Below is a small trained network, with its code and all its weights. Each question gives an input and a class and asks what happens when units are switched off, that is, made to give their printed mean instead of their output.

import numpy as np


def w(rows, s, z=0):
    codes = np.array(rows[::2]) - 128.0
    scale = np.full(codes.shape[1], s)
    scale[-1] = z or s
    return codes * scale


def f(y):
    return np.maximum(y, 0)


def log_softmax(a):
    a = a - a.max(-1, keepdims=True)
    return a - np.log(np.exp(a).sum(-1, keepdims=True))


def net(x, mask):
    res = np.array(x, float).reshape(1, 6) / 4 @ E
    y = f(res @ A[0][:, :-1].T + A[0][:, -1])
    res = res + np.where(mask, y, B[0][:, -1]) @ B[0][:, :-1]
    return log_softmax(res[-1] @ U[:, :-1].T + U[:, -1])


A, B = {}, {}
E = w([
[128,129,129],'x0',
[224,39,247],'x1',
[127,127,127],'x2',
[254,226,98],'x3',
[128,130,128],'x4',
[195,7,2],'x5',
],0.0085)
A[0] = w([
[58,58,159,127],'N1',
[248,197,126,9],'N2',
[179,85,232,157],'N3',
[36,114,92,129],'N4',
[149,92,91,75],'N5',
[141,59,83,33],'N6',
[164,60,86,74],'N7',
[114,147,183,95],'N8',
[193,99,66,73],'N9',
[146,98,46,45],'N10',
[104,148,93,133],'N11',
[85,86,129,5],'N12',
[225,128,185,99],'N13',
[155,91,117,110],'N14',
[145,156,134,93],'N15',
[74,192,50,140],'N16',
[115,165,166,74],'N17',
[218,206,110,103],'N18',
[44,52,180,19],'N19',
[114,165,83,118],'N20',
[213,186,111,75],'N21',
[123,177,167,55],'N22',
[108,94,26,132],'N23',
[71,145,76,90],'N24',
[73,146,82,142],'N25',
[177,179,95,74],'N26',
[119,175,202,58],'N27',
[110,168,151,83],'N28',
[160,86,186,139],'N29',
[84,176,141,111],'N30',
[68,111,155,14],'N31',
[90,146,104,76],'N32',
[97,160,75,95],'N33',
[121,146,153,64],'N34',
[95,136,73,132],'N35',
[160,59,62,15],'N36',
[75,81,142,28],'N37',
[113,147,232,151],'N38',
[94,216,59,146],'N39',
[118,160,88,88],'N40',
[96,147,160,180],'N41',
[90,140,87,121],'N42',
[129,207,175,64],'N43',
[75,203,149,75],'N44',
[176,77,205,127],'N45',
[134,73,68,67],'N46',
[82,148,198,79],'N47',
[66,199,86,114],'N48',
],0.013,0.002)
B[0] = w([
[51,89,162,217],'N1',
[49,131,173,227],'N2',
[214,82,153,244],'N3',
[113,98,160,207],'N4',
[135,184,71,183],'N5',
[116,175,65,210],'N6',
[150,171,76,220],'N7',
[141,167,90,171],'N8',
[121,189,96,215],'N9',
[136,160,67,206],'N10',
[177,89,161,167],'N11',
[59,130,153,169],'N12',
[145,93,178,224],'N13',
[175,175,103,177],'N14',
[99,125,111,149],'N15',
[180,77,137,224],'N16',
[127,172,78,167],'N17',
[39,81,158,219],'N18',
[61,106,150,224],'N19',
[162,72,187,175],'N20',
[1,109,153,205],'N21',
[127,168,111,171],'N22',
[153,150,100,226],'N23',
[144,88,161,190],'N24',
[157,106,157,190],'N25',
[19,74,189,184],'N26',
[135,182,95,190],'N27',
[138,154,84,163],'N28',
[193,63,160,206],'N29',
[151,142,89,177],'N30',
[92,136,131,171],'N31',
[160,142,163,163],'N32',
[194,93,171,183],'N33',
[131,137,79,148],'N34',
[155,120,160,182],'N35',
[125,164,73,226],'N36',
[22,111,144,181],'N37',
[177,186,91,210],'N38',
[172,95,185,222],'N39',
[150,101,174,166],'N40',
[159,156,113,169],'N41',
[167,97,181,175],'N42',
[113,167,78,193],'N43',
[144,181,90,196],'N44',
[207,75,179,229],'N45',
[119,195,89,208],'N46',
[107,187,56,189],'N47',
[183,115,136,210],'N48',
],0.0078,0.011)
U = w([
[200,97,164,252],'0',
[129,221,66,61],'1',
[7,113,161,45],'2',
],0.014,0.0016)

Each question gives the input, the list of numbers given to net, and the class t.
The units are the neurons (one row each of A and B). Each row of codes is followed by its name. A weight is (code - 128) times the scale printed after its matrix; where a second scale follows, it is the last column's (A, B and U).
mask holds one flag per neuron, in row order. A switched-off neuron (its flag False) gives its mean, the last column of its row in B, instead of its output. The means were averaged over made-up inputs and are rounded, as every weight is.
A unit's drop is (log p(t) with every unit on - log p(t) with that unit switched off) / (log p(t) with every unit on - log p(t) with every unit switched off).
The circuit of an input: a set's keep is (log p(t) with only the set's units on - log p(t) with every unit switched off) / (log p(t) with every unit on - log p(t) with every unit switched off). Starting from the 12 units with the biggest drops (on a tie, the unit counted first), units are removed one at a time, each time the one whose removal leaves the highest keep (on an exact tie, the one counted first), for as long as the keep stays at least 0.8.
circuit, biggest first: the units of the circuit, biggest drop first
top k neurons: the k neurons with the biggest drops, biggest first
drop of u: that unit's drop, to one decimal
input [2,-7,5,7,0,4], class 0: circuit, biggest first : [N39]
input [-4,-8,5,6,-8,8], class 0: top 3 neurons : [N39, N16, N20]
input [-5,6,-3,8,-8,0], class 2: top 2 neurons : [N21, N2]
input [7,3,2,-6,4,-6], class 1: top 2 neurons : [N38, N47]
input [8,-6,-7,6,-6,0], class 0: top 2 neurons : [N39, N16]
input [1,7,-4,-8,7,6], class 2: top 3 neurons : [N1, N19, N37]
input [4,-6,2,-8,-8,8], class 1: top 4 neurons : [N23, N46, N10, N6]
input [8,2,3,-6,8,-6], class 1: top 2 neurons : [N38, N47]
input [1,-1,5,7,5,-6], class 2: top 2 neurons : [N18, N21]
input [-8,-3,-3,8,-8,-7], class 2: drop of N26 : 0.6
input [-7,2,2,0,0,-3], class 1: drop of N33 : 0.1
input [-7,4,8,5,1,0], class 2: drop of N21 : 0.3
input [-8,-5,-2,7,5,6], class 2: drop of N2 : 0.2
input [-5,-8,-4,-8,5,3], class 0: top neuron : [N16]
